In the rows, zero is written as 128.
Each row of numbers belongs to one of the things below and depends on some of the facts about them. Some rows are named. Which thing is each other row?

Facts:
befis δ:nufu,grigru,brezi κ:697
biple δ:nuzas,leflo κ:859
bistun κ:697
bitam κ:248
biti κ:248
bradrek δ:nuzas,zigim κ:617
bregrestik δ:neplik κ:248
brezi δ:mego κ:617
brimu δ:lotra κ:617
bristur κ:697
brita δ:somin,drubrok,mukli κ:697
brufluvo δ:pludruskon κ:697
brukes δ:soplum κ:617
ditru δ:vusur κ:617
dolos κ:859
dopak δ:klifik,nadrogra κ:248
drabral κ:859
drebrek δ:bradrek,dolos,drulik κ:248
dreflok κ:697
dreklistik δ:mukli κ:248
drirom δ:nuzas κ:859
drubrok δ:rasi κ:697
drulik δ:griflun κ:697
druplugar δ:nufu,luvar κ:617
dutrol δ:ladadrin κ:248
faflis κ:859
fase δ:soplum κ:859
fiskam κ:697
fizus κ:248
flarezer δ:nulasas κ:859
flazamum δ:vusur κ:697
flekil δ:flodral κ:697
flemis δ:rasi κ:617
flepam δ:soplum,flazamum κ:697
fleper δ:drubrok κ:248
flibrir δ:bistun κ:248
flodral κ:248
fluribres δ:bristur,mome κ:617
fufoflo δ:vutes κ:859
fugral δ:stoflos κ:248
ganuk κ:859
gopes δ:flazamum,klifik,vusur,drubrok κ:248
grenu δ:fizus,flodral,vusur,drabral κ:697
gretra κ:248
grezik δ:vunek,kuza κ:697
griflun κ:859
grigru δ:griflun,flazamum,monatrem,drulik κ:697
grunevel δ:flazamum,fluribres,leflo κ:697
guka δ:likle κ:859
kaber δ:bristur κ:859
kegi δ:gopes,gretra κ:617
kibrim κ:697
klager κ:617
klales δ:trokun,sidumen κ:697
klifik κ:248
kuza κ:859
ladadrin δ:dreflok κ:859
leflo δ:monatrem κ:859
likle δ:flazamum κ:859
lofak δ:vusur,mutazu κ:248
loplin δ:megen,mukli κ:859
lotra κ:617
lupo κ:859
luvar κ:697
luvi δ:bistun κ:248
maskan κ:697
megen δ:biti κ:617
mego δ:leflo κ:697
mogro δ:klifik,vedek,rasi κ:697
mome δ:subrukim κ:248
monatrem δ:rasi κ:617
moven δ:taklir κ:248
mudres δ:vusur κ:617
mukli κ:248
mutazu κ:617
mutrisam δ:bristur κ:248
nadrim δ:vusur,mukli,plugos κ:697
nadrogra κ:697
neplik δ:subrukim κ:617
nubim δ:grigru κ:697
nufu κ:248
nukar δ:nuzas κ:697
nulasas δ:flodral κ:248
nuzas κ:859
padim δ:grenu,kibrim κ:859
plotri δ:monatrem κ:248
pludruskon κ:617
plugos κ:617
podrik δ:vedek,gretra κ:248
rasi δ:vusur κ:617
rasuk δ:mukli,maskan κ:617
rimi δ:bristur,zigim,faflis κ:697
roflanu κ:859
ruflin δ:leflo κ:248
sapak δ:brimu κ:697
sidumen κ:859
skemupa δ:vusur κ:859
skigok δ:sustu,rasi,luvar,nadrogra κ:617
sobisom δ:flazamum κ:859
sobuki δ:somin,flarezer,mego,mome κ:697
somal δ:likle κ:248
somin κ:617
soplum κ:697
stagrotur δ:sobuki,trokun κ:248
staram δ:flazamum κ:859
stegron δ:stoflos κ:859
stoflos κ:859
stubrisur δ:flodral,leflo,rasi κ:859
studevem δ:zigim,lotra κ:859
subrukim δ:vusur κ:617
suli δ:drubrok κ:859
sustu κ:697
taklir δ:vusur,monatrem κ:248
tezu δ:nukar κ:697
totri δ:fase κ:617
trabu δ:sustu κ:859
trebrolar δ:roflanu κ:248
trokun δ:gopes κ:859
tupan δ:nuzas κ:697
vaflas δ:mukli κ:859
vavifan δ:flekil κ:248
vedek κ:697
vodiflok δ:lupo κ:859
vugrol δ:zope,fugral κ:859
vunek δ:fufoflo κ:617
vusur κ:697
vutes κ:697
vutral δ:gopes κ:859
zigim κ:697
zope δ:taklir,lupo κ:859

Some things and their rows:
maskan: [133 117 152 103 149 147 183  96 126 133 126 139 121 124  66 158 144 156
 127 149  86  98 138 133 105 170 111  94 121  87 149 162  98 133 172  95
  88 151 148 139 148 156  58 151  89 135  95 154 198]
vaflas: [155 133 117 131 129 111 128 104 127  80  95 140 213 122 130 144 117 125
 139 127 127 113 203 101 127  72 117 149 139  88 106 159 112 150 165 123
 128  75 152 139  83 103  76 103 126 107 145  78  76]
fluribres: [ 67 151 131 157 162 168 155 156 150 118 119 134 129  77 144 141 127  93
 132 126 149 193  74  97 104 147 107 136 148 142 113  56  94 111 147 165
  95 128 105 121 116  88 173 128 133 139  96 110 104]
roflanu: [161 150 114 119  75 117  98 121 167 122 166 146 162 132 125 133 130 108
 114 124 115 117 176 130 189 113 144 148 133 115 117 145 135 113 117  94
 139  74 127 133  92  94  96 111 133 131 164  91  46]
mogro: [ 95  81 117 122 114 119 115 110  83 122 111 101 127 149  54  94 112 149
 129 135 110  95 106 175 117 153  93 128 127 138  93 110  97 138 181 118
 128 140 145 114 170 194 111 144 104 118  83 150 192]
rasi: [ 74 158 156 157 148 148 148 157 170 148 149 141 167  71 132 140 163  72
 110 136 144 147  44  95  88 155 161 101 162 108 131  60 134 165 132 145
 105 149 109 111 127 136 160 114 141 149 119  97 123]
brufluvo: [130 106 123 114 124 157 139 103 118 131 138 108  74 165  70  99 130 161
 110 129  67 106 117 170 165 168  95 119 113 128 113 136 104  83 169  92
 113 135 138 133 133 151 104 147 110 131  95 166 169]
pludruskon: [101 165 159 138 146 184 176 136 194 152 157 121 119 116 141 118 152  83
  88 128 101 172  56 104 144 145 145 121 135 103 124  67 129  95 134 117
 103 138  94 118 101  94 153 110 138 147 114 113  86]
fase: [150 145  97 150  66 107  84 129 173  80 119 138 180 134 121 127 107 115
 128 107 109 110 183 131 157  99 142 158 147 126 170 136 143 128  97 128
 145  70 122 161 117  88 118 148 151  91 125  83  63]
flibrir: [160 114 163  94 165 147 150 117 119 158 113  76  60 197 191 101 120 115
  96 117 121 166 152 131 136  82 135 129  77 137 131 148 203  88  82 100
 154 145 112 107 121 113 171 111 105 111 150 160 122]
flepam: [115  98 112 142 104 138 128 116 116  94  77 110 102 151  58 106 105 159
 136 120  81  97 121 163 112 157  87 131 138 142 164 128 105 116 151 132
 119 128 124 153 164 152 126 188 127  95  63 158 191]
vugrol: [177 134 104 158 101 102  89 111 117  96  91 179 201 162 125 100 115 122
 143 129 140 118 128 126 199  89 106 142 145 157  87 166 141 147 171 121
 149  66 123 154  89  97 119 121 171 133 176 110  49]
flarezer: [157 154  72 142  93 113  51 130 123 108 148 128 165  88 142 146 129 125
 132 109 148  91 188 112 132 122 134 143 158 117 100 146 133 143 137 120
 131  62 133 131  95 139 116 107 153 139 163  84  75]
dopak: [132  87 164  98 156 103 130 129  88 152 110  80 114 186 178  98 106 109
 123 130 167 150 132 143 103  69 145 131  86 143 111 121 187 147  89 133
 173 171 130  79 154 152 169 106  94 102 140 143 153]
kaber: [131 139  82 130  95 111  90 138 124  93 138 159 155  93 132 163  99 128
 157 127 153 143 200 139 175 109 102 177 128 150  97 128  87 108 117 134
 133  63 139 133 113  76 115 126 126 119 151  94  44]
lofak: [151 100 140 117 173 125 123 122  89 132  76  94  95 177 188 126  99 123
 135 117 175 151 142 120  73  77 131 122  96 154 143 146 189 145 108 144
 150 148 117 108 145 130 164 129 113 118 128 148 159]
kibrim: [136 128  94 127 118 152  97 120 121 142 148 116  73 110  72 153 141 157
 113 126 106  80 115 151 108 205 109  92 137 122 136 144 137 121 168  99
  95 127 129 140 155 187 102 158 115 161 101 157 188]
vavifan: [159 125 121 115 173 136  94 126  90 154 112  72  59 149 207 125 118 135
 118 105 165 140 148 110  81 104 142 111 101 142 124 156 196 119  98 126
 146 136 122 103 123 150 181 108 119 137 150 155 153]

Rows to name:
No name comes twice in this set of rows, the named rows included.
[136 121 184 100 146  98 149 139 121 180 152 121 103 157 190 127 146 120
 121 134 145 128 131 127 107 109 186 110  97 122 167 146 186 148  48 127
 162 187 133 105 147 148 157 110 119 116 175 148 165] -> nufu
[ 69 171 153 133 153 170 185 165 182 154 174 158 101  68 141 164 161  88
 123 143 125 205  72 104 154 169 130 137 132 130 128  58  85  85 105 142
  91 143 111 117 114  70 154 116 129 154 133 117  86] -> lotra
[127 125 123 129  85 140 132 132 164 124 136 138  95 135  57 148 133 141
 117 129  73  95 120 160 124 194 121 106 139 123 218 136 130 119 114 104
 105 139 122 167 176 151  94 195 120 120  73 155 183] -> soplum
[137 169 117 122  84  86 115 154 149 136 195 198 155  62 142 177 164 138
 145 135 128 107 193 119 185 149 158 145 140 117 146 149  87 128  75 134
 134  92 152 151 100 100 107 113 155 131 205  97  66] -> nuzas
[ 96 143 163 155 201 180 208 119 153 111  79 109 166 112 143 111 133  98
 120 124 110 179  80  71  86  97 116 127 137  89 106  77  94 126 190 144
 101 142 114 111  85  93 141 102 125 121  85  99 125] -> rasuk
[102 108 120 105 127 148 160 119 102 133 143 136  65 128  72 137 130 170
 133 143  94 138 138 168 172 178  71 142 109 148 110 126  63  73 156 113
 105 140 148 134 149 132 113 154  97 135 101 170 156] -> sapak
[126 125  85 131 120 142  97 122  97 140 144 111  67 104  84 134 139 167
 116 119 105  75 121 147 109 203 100 105 140 124 114 144 122 116 169 110
 100 126 138 132 144 198 113 143 123 162 108 161 192] -> flekil
[149 142  95 147  70  95  77 140 157  88 126 155 197 109 122 147 111 113
 141 117 139 100 175 123 137 102 141 149 152 130 158 140 134 158 110 134
 140  71 127 160 123 107 109 141 155 106 143  83  73] -> likle
[163 123 186  84 191 138 187 107 128 158 116 118 103 177 194 165 135 123
 115 137 136 167 166 101  89  83 154 102  84  96 174 178 185 133  91 110
 131 172 133 112 127 112 114 113  83 123 152 147 149] -> biti
[143 105 154 117 156 118 128 131 108 130  86  96  94 179 184 118 100 122
 136 114 156 153 141 123  85  76 139 127 100 152 178 151 189 137  76 151
 156 155 116 120 152 117 174 144 118 100 124 153 150] -> somal
[166 152 115 144  88  96  88 123 151 123 144 199 197 128 121 144 141 111
 134 141 145 104 138 125 182 123 148 116 151 141 133 176 151 166 131 108
 137  84 125 168 110 106  95 129 161 149 189 103  57] -> lupo
[133 102 168  89 136 100 132 145 127 173 152 114 117 158 171 155 133  89
 111 140 181 145 131 134  87 102 185 101  97 127 163 137 211 169  60 119
 149 172 126  96 183 155 140 120  92 127 149 136 157] -> klifik
[ 99 159 174 143 192 181 212 123 176 123 106 125 162 111 143 124 153  95
 108 132 103 177  79  72 100 116 130 114 139  79 121  82 108 119 164 128
  94 148 110 118  84  86 131 106 121 134 103 104 114] -> megen
[135 105 166  87 137 112 131 138 130 171 152 110 106 168 172 150 123  90
 112 142 176 152 133 139  94  98 175 107  89 135 160 133 207 156  64 114
 147 175 122  98 178 135 137 125  86 125 143 139 142] -> gretra
[163 143 106 125  83 115  93 117 156 109 154 141 167 134 131 121 120 117
 124 125 117 113 173 135 183 105 139 156 135 121 101 145 123 116 119 109
 139  76 132 132  95  93 101 110 137 123 153  93  48] -> ganuk

The same things again, as new rows of numbers:
Named rows:
vedek: [157 141 148  97 182 178 154  97 164 144 107 142 112 128  97 159 146 121
 136 147 164 173 148 109 148 148 113 109 175 125]
sobisom: [165  75  83 143 104  88 126  83  96 120 137  91 170  93 158  91 123 102
 155 112 125 115  88 168 135 154 161 160 117 100]
megen: [148 142 172 127 111  86  80 148  92  84 166 150 103 168 139 122  71 133
 142 149 120 104 152 102 130 153  73 130  96 176]
lofak: [116 154 135 170 115 134 122 146 153 138 121  84  88 112  95 105 163 164
  94  82  86  83 137 162 101  91 154 166 139 173]
somal: [148 154 129 173 101 134 114 102 133 133  89  72 149 106  95 105 158 136
 108  84  80  77 154 110 115 108 137 139  93 135]
zope: [112  89  93 135  94  94 149 134  90 148 130 159 162 104 182  98 145 104
 139 148 158 107  89 160 131 101 156 146 109  91]
likle: [166  66  80 154 106  84 108  71  93 105 121  72 176  96 148  82 110  96
 154  96 105 115  87 175 147 159 160 164 115 100]
maskan: [159 130 157  93 179 181 146  96 155 151 114 144 106 130  95 156 152 121
 131 143 172 174 154 106 152 141 116 110 168 137]
ganuk: [101 120 113 117 112  92 170 116  93 145 166 134 167  93 172 142 139 102
 152 121 177 163  98 140 121 108 154 119 126 115]
neplik: [137 155 169  92 125  87  79 160 148  81 137 161 101 175 187 126  87 113
 137 152  91  77 130 155 107 114  62 152 133 170]
skemupa: [106  77  84 112 115  88 141 153 115 136 178 143 118 100 174  95 158 123
 143 119 156 119  60 187  98 111 160 169 162 165]
tupan: [149 134 126  81 181 183  80 116 122 149  97 125 137 154  85 135 138 138
  59 151 162 130 106 139 134 167 146  78 165  84]
grenu: [139  94  98  99 186 182 103 124 174 131 111 147  74 195  98 125 127 132
 106 108 137 168 129 181 110 112 146 152 168 133]
guka: [141  80  85 127  99  92 138 105  97 134 139 134 173  96 172  99 115 100
 150 129 142 117 100 162 137 129 158 134 100  95]
trebrolar: [116 154 147 172  99 139 135 130 141 142  95  87 135 107 100 120 160 142
 102  97  81  81 155 105 113  99 134 129  95 138]
tezu: [156 119 113  87 173 182  93 112 158 145  98 146 113 155  95 131 140 124
  79 150 138 155 141 139 147 162 129  95 162  93]
fufoflo: [104  89  88 115  94  94 154 130 108 140 140 156 167  97 180 108 125 103
 142 136 153 119 102 161 134 104 149 127  97  94]
moven: [122 155 149 177  96 137 129 136 127 141  93 105 116 117 104 110 162 147
  95 114  83  79 155 107 112  94 139 146 102 139]

Rows to name:
No name comes twice in this set of rows, the named rows included.
[ 76 116 100  90 116 106 104 140  81 152 158 112 173  98 150 112 118 117
  96 149 176  84  61 160 110 153 159  80 107  81] -> drirom
[141 114  95 122 159 180 138 139 172 114  91 157  87 121  91 149 125 146
 111 157  95 175 135 109 146 163 132 116 169  97] -> mogro
[154 151 167 150 120  87  78 115  96  67 120 146 130 173 161 117  66 120
 146 147  99 113 131 112 130 148  71 136 104 172] -> brukes
[147 152 165 140 118  85  77 134  99  69 134 151 117 170 156 123  62 124
 145 151 100 105 133 114 125 151  73 135 101 171] -> totri
[113  91  82  87 103  93 161 161 154 139 176 118 169  87 154 133  87 107
 155 117 116 115 121 162 120 149 154 118 107 107] -> vutral
[ 71 156 170 177 132 185 165 118 124 132 114  68 125 181  97 155 124 137
 131  47 122 144 158 132 107  64 141 120  82 128] -> flodral
[142 136  81 169  87 115 176 173  81 163 170 132 124 166 165  93 150 161
 157 154 167  88  96  93 165 155 161 168 142  71] -> leflo
[165 113 114 134 154 175 103  80 142 128  83 157 119 169 101 112 154 115
 108 154 125 167 142 121 178 150 123 137 164  91] -> drulik
[122 117 117 149 105  89 171  92  86 143 143 140 168  93 178 137 145 106
 156 126 176 169  91 128 132 104 158 132 124 112] -> griflun
[153 149 162  88 187 180 134  92 158 145  99 141 128 128  97 164 149 116
 119 151 172 173 141 118 140 147 117  95 175 117] -> zigim

